Below are the code and all the weights of a small trained network. Each question names an input and a target symbol and asks about switching units off, where a switched-off unit gives its printed mean instead of its output.

import numpy as np


def w(rows, s, z=0):
    codes = np.array(rows[::2]) - 128.0
    scale = np.full(codes.shape[1], s)
    scale[-1] = z or s
    return codes * scale


def f(y):
    return y / 2 * (1 + np.tanh(0.7978845608 * (y + 0.044715 * y**3)))


def softmax(a):
    e = np.exp(a - a.max(-1, keepdims=True))
    return e / e.sum(-1, keepdims=True)


def log_softmax(a):
    a = a - a.max(-1, keepdims=True)
    return a - np.log(np.exp(a).sum(-1, keepdims=True))


def net(x, mask):
    ids = ['αβγδεζηθλμπστφψ'.index(c) for c in x.split()]
    T = len(ids)
    res = E[ids] + P[:T]
    r = res
    for j in range(2):
        rows = slice(2 * j, 2 * j + 2)
        q, k, v = (r @ M[0][rows].T for M in (Q, K, V))
        z = softmax(np.where(np.tri(T) > 0, q @ k.T / 2**0.5, -1e9)) @ v
        o = O[0][rows]
        res = res + np.where(mask[j], z, o[:, -1]) @ o[:, :-1]
    y = f(res @ A[0][:, :-1].T + A[0][:, -1])
    res = res + np.where(mask[2:10], y, B[0][:, -1]) @ B[0][:, :-1]
    return log_softmax(res[-1] @ U[:, :-1].T + U[:, -1])


Q, K, V, O, A, B = {}, {}, {}, {}, {}, {}
E = w([
[98,129,174,95],'α',
[76,168,80,173],'β',
[81,94,146,120],'γ',
[91,102,128,114],'δ',
[66,107,121,88],'ε',
[101,133,148,159],'ζ',
[88,118,79,112],'η',
[97,127,193,123],'θ',
[99,126,134,80],'λ',
[249,70,143,139],'μ',
[101,134,188,137],'π',
[93,102,154,161],'σ',
[52,98,91,125],'τ',
[97,138,205,173],'φ',
[79,96,50,68],'ψ',
],0.017)
P = w([
[131,255,130,105],'0',
[97,82,149,154],'1',
[95,79,147,155],'2',
[89,84,146,157],'3',
[106,85,149,158],'4',
[103,77,145,156],'5',
[103,80,135,152],'6',
[102,73,130,151],'7',
[102,78,131,156],'8',
[104,72,148,177],'9',
[104,66,134,172],'10',
[102,62,112,172],'11',
],0.0084)
Q[0] = w([
[122,166,76,110],'head 1',
[176,212,148,113],'head 1',
[4,61,123,144],'head 2',
[63,187,111,143],'head 2',
],0.023)
K[0] = w([
[106,35,152,112],'head 1',
[87,15,95,217],'head 1',
[155,248,39,231],'head 2',
[110,238,100,89],'head 2',
],0.016)
V[0] = w([
[72,125,131,251],'head 1',
[47,90,20,122],'head 1',
[53,55,248,108],'head 2',
[202,207,175,210],'head 2',
],0.02)
O[0] = w([
[40,66,87,75,134],'head 1',
[148,119,62,51,234],'head 1',
[64,201,1,181,2],'head 2',
[101,154,228,119,128],'head 2',
],0.019,0.0087)
A[0] = w([
[75,39,74,218,71],'neuron 1',
[139,223,35,205,30],'neuron 2',
[127,166,6,91,126],'neuron 3',
[129,83,126,242,138],'neuron 4',
[218,44,189,120,157],'neuron 5',
[254,166,77,203,3],'neuron 6',
[185,98,145,179,82],'neuron 7',
[117,58,107,93,91],'neuron 8',
],0.0069,0.0031)
B[0] = w([
[148,201,82,83,146],'neuron 1',
[222,93,122,248,140],'neuron 2',
[35,38,108,158,172],'neuron 3',
[162,173,75,54,151],'neuron 4',
[108,167,35,158,252],'neuron 5',
[107,51,239,99,159],'neuron 6',
[98,153,132,23,144],'neuron 7',
[169,249,178,132,196],'neuron 8',
],0.011,0.024)
U = w([
[213,181,144,187,129],'α',
[134,178,171,7,104],'β',
[126,169,90,169,108],'γ',
[144,148,116,142,130],'δ',
[161,87,131,156,184],'ε',
[80,101,214,102,246],'ζ',
[209,221,76,55,234],'η',
[148,235,92,177,67],'θ',
[254,98,218,133,198],'λ',
[171,250,177,125,2],'μ',
[114,227,116,163,122],'π',
[86,196,104,107,45],'σ',
[78,143,76,78,75],'τ',
[61,246,107,110,49],'φ',
[195,45,163,45,21],'ψ',
],0.0043)

Each question gives the input, a string of symbols that net reads in full, and the target symbol t.
The units are the heads (2 rows each of Q, K, V and O) and the neurons (one row each of A and B). Each row of codes is followed by its name. A weight is (code - 128) times the scale printed after its matrix; where a second scale follows, it is the last column's (O, A, B and U).
mask holds one flag per unit, heads first, then neurons. A switched-off unit (its flag False) gives its mean, the last column of its rows in O or B, instead of its output. The means were averaged over made-up inputs and are rounded, as every weight is.
A unit's drop is (log p(t) with every unit on - log p(t) with that unit switched off) / (log p(t) with every unit on - log p(t) with every unit switched off).
The circuit of an input: a set's keep is (log p(t) with only the set's units on - log p(t) with every unit switched off) / (log p(t) with every unit on - log p(t) with every unit switched off). Starting from all 10 units, units are removed one at a time, each time the one whose removal leaves the highest keep (on an exact tie, the one counted first), for as long as the keep stays at least 0.8.
circuit, biggest first: the units of the circuit, biggest drop first
most important unit: the unit with the biggest drop
heads that matter: for each layer, one digit per head in row order, 1 if its drop is at least 0.15 and else 0, layers parted by /
drop of u: that unit's drop, to one decimal
input ψ φ ε, target ψ: circuit, biggest first -> [head 1; neuron 6; head 2]
input α φ ζ ε ε γ ζ η α ε τ σ, target α: circuit, biggest first -> [head 1; neuron 2; head 2]
input μ ζ λ ε, target μ: circuit, biggest first -> [head 1; neuron 5; head 2]
input ζ ζ ζ ε ζ ψ π ζ ζ τ, target ζ: circuit, biggest first -> [neuron 5; head 1]
input τ λ η η, target τ: most important unit -> neuron 3
input η γ η β ε θ, target η: circuit, biggest first -> [head 1; neuron 3]
input γ τ η η ζ φ ζ ζ η ζ, target γ: circuit, biggest first -> [head 2; neuron 2; neuron 3]
input μ σ φ η γ σ η, target μ: circuit, biggest first -> [head 1; head 2; neuron 5]
input β β ε ζ ε, target β: circuit, biggest first -> [head 1; neuron 8; head 2]
input τ τ η μ φ η τ φ η ζ, target τ: circuit, biggest first -> [neuron 3; head 2; head 1]
input ζ ζ ζ τ η λ, target ζ: circuit, biggest first -> [head 2; head 1; neuron 5]
input η η η ε, target η: circuit, biggest first -> [head 1; head 2; neuron 5; neuron 3]
input η ζ ψ β η λ β τ γ α, target η: heads that matter -> 10
input ζ ψ ζ η η μ η ζ ψ ζ, target ζ: heads that matter -> 11
input ε ψ η φ ε η η λ ζ, target ε: most important unit -> head 2
input λ ζ φ ζ η ε λ, target λ: drop of neuron 6 -> 0.6
input τ ζ φ, target τ: drop of neuron 3 -> 0.7
input α η ψ τ π ζ ζ ζ μ π, target α: drop of head 2 -> 0.8
